Here is a tiny trained network, its code and every weight. The questions are about switching its units off for an input and a class, where a switched-off unit gives its printed mean instead of its output.

import numpy as np


def w(rows, s, z=0):
    codes = np.array(rows[::2]) - 128.0
    scale = np.full(codes.shape[1], s)
    scale[-1] = z or s
    return codes * scale


def f(y):
    return np.maximum(y, 0)


def log_softmax(a):
    a = a - a.max(-1, keepdims=True)
    return a - np.log(np.exp(a).sum(-1, keepdims=True))


def net(x, mask):
    res = np.array(x, float).reshape(1, 5) / 4 @ E
    y = f(res @ A[0][:, :-1].T + A[0][:, -1])
    res = res + np.where(mask, y, B[0][:, -1]) @ B[0][:, :-1]
    return log_softmax(res[-1] @ U[:, :-1].T + U[:, -1])


A, B = {}, {}
E = w([
[244,12,3,15,47,243,225,245,248,66],'x0',
[111,97,138,109,73,144,61,110,156,203],'x1',
[173,40,127,239,93,19,74,28,174,245],'x2',
[217,176,65,59,34,73,47,197,65,134],'x3',
[240,246,37,232,250,12,245,195,25,23],'x4',
],0.0039)
A[0] = w([
[206,232,110,246,244,9,154,77,9,138,232],'n0',
[215,238,45,85,176,85,191,243,22,11,217],'n1',
[223,192,15,91,218,180,246,248,108,7,213],'n2',
[205,26,12,10,27,245,192,250,245,66,243],'n3',
[109,245,198,196,227,14,84,101,8,107,232],'n4',
[14,162,254,206,211,123,52,7,92,214,207],'n5',
[104,17,169,31,10,178,5,66,220,246,213],'n6',
[8,97,249,95,62,145,23,13,114,238,255],'n7',
],0.0038,0.0035)
B[0] = w([
[185,238,77,249,233,8,239,73,19,162,221],'n0',
[229,220,20,78,206,50,237,237,40,15,223],'n1',
[217,93,9,19,247,139,249,243,169,6,234],'n2',
[249,4,5,5,142,244,121,250,253,122,255],'n3',
[61,251,212,236,194,23,140,75,4,120,217],'n4',
[6,201,249,248,148,193,75,9,16,242,222],'n5',
[139,11,149,65,7,249,7,142,243,242,231],'n6',
[17,35,244,176,13,247,4,35,173,247,234],'n7',
],0.0038,0.0092)
U = w([
[227,20,39,29,6,219,5,205,240,245,126],'0',
[8,67,253,191,18,223,15,15,148,228,160],'1',
[207,248,56,147,180,8,178,196,10,36,36],'2',
[17,230,241,235,215,70,162,13,33,205,73],'3',
[247,8,10,246,196,4,240,63,231,190,254],'4',
[163,59,41,6,241,238,244,243,227,3,123],'5',
],0.0038,0.0023)

Each question gives the input, the list of numbers given to net, and the class t.
The units are the neurons (one row each of A and B). Each row of codes is followed by its name. A weight is (code - 128) times the scale printed after its matrix; where a second scale follows, it is the last column's (A, B and U).
mask holds one flag per neuron, in row order. A switched-off neuron (its flag False) gives its mean, the last column of its row in B, instead of its output. The means were averaged over made-up inputs and are rounded, as every weight is.
A unit's drop is (log p(t) with every unit on - log p(t) with that unit switched off) / (log p(t) with every unit on - log p(t) with every unit switched off).
The circuit of an input: a set's keep is (log p(t) with only the set's units on - log p(t) with every unit switched off) / (log p(t) with every unit on - log p(t) with every unit switched off). Starting from all 8 units, units are removed one at a time, each time the one whose removal leaves the highest keep (on an exact tie, the one counted first), for as long as the keep stays at least 0.8.
circuit, biggest first: the units of the circuit, biggest drop first
top k neurons: the k neurons with the biggest drops, biggest first
drop when u is switched off: that unit's drop, to one decimal
input [-3,4,1,-3,2], class 3: top 2 neurons : n6, n3
input [-4,-6,1,3,0], class 3: circuit, biggest first : n3, n4
input [4,-8,6,5,1], class 5: top neuron : n4
input [6,1,6,6,8], class 5: circuit, biggest first : n2, n3
input [-3,-4,-1,-3,-1], class 3: circuit, biggest first : n6, n3
input [-3,-7,6,8,-3], class 1: circuit, biggest first : n1, n2
input [-6,3,2,6,5], class 3: circuit, biggest first : n3, n4
input [0,-2,4,-1,-3], class 1: top 2 neurons : n3, n2
input [-3,5,-7,-4,0], class 3: top 2 neurons : n6, n3
input [2,7,0,-6,7], class 2: drop when n3 is switched off : 0.3
input [-3,3,-8,2,-2], class 1: drop when n2 is switched off : 0.5
input [6,0,7,-6,0], class 0: drop when n1 is switched off : 0.1
